Below are the code and all the weights of a small trained network. Each question names an input and a class and asks about switching units off, where a switched-off unit gives its printed mean instead of its output.

import numpy as np


def w(rows, s, z=0):
    codes = np.array(rows[::2]) - 128.0
    scale = np.full(codes.shape[1], s)
    scale[-1] = z or s
    return codes * scale


def f(y):
    return np.maximum(y, 0)


def log_softmax(a):
    a = a - a.max(-1, keepdims=True)
    return a - np.log(np.exp(a).sum(-1, keepdims=True))


def net(x, mask):
    res = np.array(x, float).reshape(1, 4) / 4 @ E
    y = f(res @ A[0][:, :-1].T + A[0][:, -1])
    res = res + np.where(mask, y, B[0][:, -1]) @ B[0][:, :-1]
    return log_softmax(res[-1] @ U[:, :-1].T + U[:, -1])


A, B = {}, {}
E = w([
[135,119,135,127],'x0',
[1,175,215,128],'x1',
[47,39,62,203],'x2',
[127,130,126,127],'x3',
],0.0078)
A[0] = w([
[174,154,184,81,57],'neuron 1',
[37,153,217,129,239],'neuron 2',
[156,212,149,1,156],'neuron 3',
[157,148,168,108,38],'neuron 4',
[218,131,87,126,157],'neuron 5',
[152,156,156,63,58],'neuron 6',
[39,79,44,213,240],'neuron 7',
[208,55,74,96,253],'neuron 8',
[171,165,185,46,96],'neuron 9',
[39,214,244,117,164],'neuron 10',
],0.0083,0.0029)
B[0] = w([
[138,62,132,183,164],'neuron 1',
[146,62,72,33,228],'neuron 2',
[181,31,138,159,202],'neuron 3',
[149,43,126,212,145],'neuron 4',
[85,85,62,52,194],'neuron 5',
[152,52,124,173,156],'neuron 6',
[254,20,207,151,255],'neuron 7',
[125,104,77,64,223],'neuron 8',
[141,29,160,192,180],'neuron 9',
[136,62,70,79,229],'neuron 10',
],0.007,0.0086)
U = w([
[147,129,146,116,254],'0',
[165,89,167,209,41],'1',
[114,116,78,55,16],'2',
[128,130,126,139,241],'3',
[115,170,140,155,146],'4',
[98,246,142,202,61],'5',
[39,206,161,195,48],'6',
[65,252,216,183,59],'7',
],0.011,0.0063)

Each question gives the input, the list of numbers given to net, and the class t.
The units are the neurons (one row each of A and B). Each row of codes is followed by its name. A weight is (code - 128) times the scale printed after its matrix; where a second scale follows, it is the last column's (A, B and U).
mask holds one flag per neuron, in row order. A switched-off neuron (its flag False) gives its mean, the last column of its row in B, instead of its output. The means were averaged over made-up inputs and are rounded, as every weight is.
A unit's drop is (log p(t) with every unit on - log p(t) with that unit switched off) / (log p(t) with every unit on - log p(t) with every unit switched off).
The circuit of an input: a set's keep is (log p(t) with only the set's units on - log p(t) with every unit switched off) / (log p(t) with every unit on - log p(t) with every unit switched off). Starting from all 10 units, units are removed one at a time, each time the one whose removal leaves the highest keep (on an exact tie, the one counted first), for as long as the keep stays at least 0.8.
units of the circuit, in order: the units of the circuit, biggest drop first
most important unit: the unit with the biggest drop
k most important neurons: the k neurons with the biggest drops, biggest first
drop when u is switched off: that unit's drop, to one decimal
input [-2,7,2,2], class 2: most important unit : neuron 2
input [-2,7,1,7], class 2: units of the circuit, in order : neuron 2; neuron 10
input [6,-6,-8,-2], class 1: units of the circuit, in order : neuron 9; neuron 3
input [-4,-7,-1,-1], class 2: units of the circuit, in order : neuron 5; neuron 8
input [-4,4,-6,0], class 1: units of the circuit, in order : neuron 3; neuron 9
input [1,-8,-8,2], class 1: 4 most important neurons : neuron 9; neuron 3; neuron 1; neuron 2
input [-6,7,-6,-3], class 2: 3 most important neurons : neuron 10; neuron 2; neuron 7
input [-1,8,-1,-4], class 2: 3 most important neurons : neuron 2; neuron 10; neuron 7
input [-3,7,1,6], class 2: units of the circuit, in order : neuron 2; neuron 10
input [3,-8,2,8], class 2: 2 most important neurons : neuron 8; neuron 5
input [3,1,-8,7], class 1: drop when neuron 1 is switched off : 0.1
input [-7,8,-4,3], class 2: drop when neuron 2 is switched off : 0.6
input [-2,7,2,0], class 2: drop when neuron 5 is switched off : -0.1
input [3,6,-2,-1], class 2: drop when neuron 7 is switched off : 0.3
